Here is a tiny trained network, its code and every weight. The questions are about switching its units off for an input and a class, where a switched-off unit gives its printed mean instead of its output.

import numpy as np


def w(rows, s, z=0):
    codes = np.array(rows[::2]) - 128.0
    scale = np.full(codes.shape[1], s)
    scale[-1] = z or s
    return codes * scale


def norm(h):
    return h / np.sqrt((h * h).mean(-1, keepdims=True) + 1e-5)


def f(y):
    return y / 2 * (1 + np.tanh(0.7978845608 * (y + 0.044715 * y**3)))


def log_softmax(a):
    a = a - a.max(-1, keepdims=True)
    return a - np.log(np.exp(a).sum(-1, keepdims=True))


def net(x, mask):
    res = np.array(x, float).reshape(1, 2) / 4 @ E
    u = 0
    for l in range(3):
        y = f(norm(res) @ A[l][:, :-1].T + A[l][:, -1])
        res = res + np.where(mask[u : u + 9], y, B[l][:, -1]) @ B[l][:, :-1]
        u += 9
    return log_softmax(norm(res)[-1] @ U[:, :-1].T + U[:, -1])


A, B = {}, {}
E = w([
[165,140,55,254,48,128],'x0',
[39,155,195,152,15,19],'x1',
],0.0048)
A[0] = w([
[165,135,99,119,148,174,124],'L0N1',
[131,128,94,123,140,99,179],'L0N2',
[184,108,10,171,132,147,126],'L0N3',
[182,96,9,150,126,146,103],'L0N4',
[101,142,126,160,50,83,3],'L0N5',
[160,140,141,109,106,130,140],'L0N6',
[108,132,115,94,128,145,65],'L0N7',
[133,127,136,124,111,122,90],'L0N8',
[158,107,76,197,95,132,236],'L0N9',
],0.011,0.002)
B[0] = w([
[116,173,133,141,70,112,191],'L0N1',
[110,111,140,120,125,137,137],'L0N2',
[171,172,2,190,79,179,253],'L0N3',
[177,155,121,154,101,119,238],'L0N4',
[114,153,127,116,74,165,234],'L0N5',
[129,126,129,132,129,127,130],'L0N6',
[152,126,125,129,133,111,132],'L0N7',
[118,98,136,134,119,164,127],'L0N8',
[154,96,125,114,227,130,241],'L0N9',
],0.012,0.007)
A[1] = w([
[102,71,148,78,166,98,59],'L1N1',
[189,120,1,162,142,227,155],'L1N2',
[197,146,75,106,138,200,114],'L1N3',
[138,107,131,138,97,115,17],'L1N4',
[176,177,87,120,132,75,46],'L1N5',
[136,31,145,82,245,88,102],'L1N6',
[181,108,102,115,152,100,4],'L1N7',
[105,109,111,151,97,42,89],'L1N8',
[188,141,125,92,141,100,59],'L1N9',
],0.0076,0.0024)
B[1] = w([
[180,143,86,150,142,189,146],'L1N1',
[223,135,20,170,62,112,254],'L1N2',
[146,111,99,139,2,59,190],'L1N3',
[108,116,119,83,117,163,118],'L1N4',
[82,120,176,109,102,119,140],'L1N5',
[133,136,152,141,217,95,163],'L1N6',
[57,124,148,131,101,89,122],'L1N7',
[163,92,109,113,81,151,125],'L1N8',
[131,106,182,115,141,93,129],'L1N9',
],0.0065,0.0094)
A[2] = w([
[166,151,1,186,109,139,66],'L2N1',
[183,124,65,213,115,145,82],'L2N2',
[147,101,79,148,170,119,6],'L2N3',
[101,165,133,161,117,184,53],'L2N4',
[173,106,40,196,107,144,153],'L2N5',
[104,108,176,154,31,53,167],'L2N6',
[52,138,143,142,41,144,129],'L2N7',
[227,133,78,110,144,147,138],'L2N8',
[177,101,42,201,107,143,166],'L2N9',
],0.0095,0.0018)
B[2] = w([
[216,176,81,197,189,79,250],'L2N1',
[212,142,118,142,198,86,219],'L2N2',
[141,161,177,68,97,81,137],'L2N3',
[160,138,144,51,111,116,138],'L2N4',
[255,208,72,186,223,86,231],'L2N5',
[142,112,82,82,55,141,174],'L2N6',
[145,118,140,51,38,5,184],'L2N7',
[85,120,147,129,14,54,198],'L2N8',
[233,170,134,156,216,103,233],'L2N9',
],0.0054,0.011)
U = w([
[97,130,186,95,250,132,191],'0',
[86,129,154,73,46,106,228],'1',
[86,106,139,160,130,172,48],'2',
[91,114,139,154,133,180,25],'3',
[101,101,148,158,133,182,2],'4',
[92,117,136,147,138,166,9],'5',
[196,162,81,178,134,114,209],'6',
[76,103,113,143,144,158,7],'7',
],0.022,0.0072)

Each question gives the input, the list of numbers given to net, and the class t.
The units are the neurons (one row each of A and B). Each row of codes is followed by its name. A weight is (code - 128) times the scale printed after its matrix; where a second scale follows, it is the last column's (A, B and U).
mask holds one flag per neuron, layer by layer. A switched-off neuron (its flag False) gives its mean, the last column of its row in B, instead of its output. The means were averaged over made-up inputs and are rounded, as every weight is.
A unit's drop is (log p(t) with every unit on - log p(t) with that unit switched off) / (log p(t) with every unit on - log p(t) with every unit switched off).
most important unit: the unit with the biggest drop
k most important neurons: the k neurons with the biggest drops, biggest first
top k neurons in layer l: the k neurons of layer l with the biggest drops, biggest first
drop of u: that unit's drop, to one decimal
input [-5,-5], class 1: top neuron in layer 1	L1N2
input [-8,-6], class 0: 2 most important neurons	L0N3, L1N2
input [2,5], class 1: 2 most important neurons	L0N3, L1N2
input [2,3], class 1: 2 most important neurons	L0N5, L0N3
input [-3,0], class 0: 4 most important neurons	L0N3, L1N2, L0N5, L0N4
input [-8,5], class 0: top 2 neurons in layer 0	L0N3, L0N1
input [0,1], class 1: 4 most important neurons	L0N3, L1N2, L0N9, L0N4
input [-6,4], class 0: 4 most important neurons	L0N1, L0N3, L0N5, L1N2
input [-3,3], class 1: 2 most important neurons	L0N9, L0N3
input [-7,-5], class 0: drop of L1N2	0.3
input [-7,-2], class 0: drop of L0N3	1.1
input [-8,-2], class 0: drop of L0N3	1.1
input [-5,-2], class 0: drop of L0N3	1.1
input [-7,8], class 1: most important unit	L0N9
input [-2,2], class 1: top 2 neurons in layer 0	L0N9, L0N3
input [0,4], class 1: 2 most important neurons	L0N3, L1N2
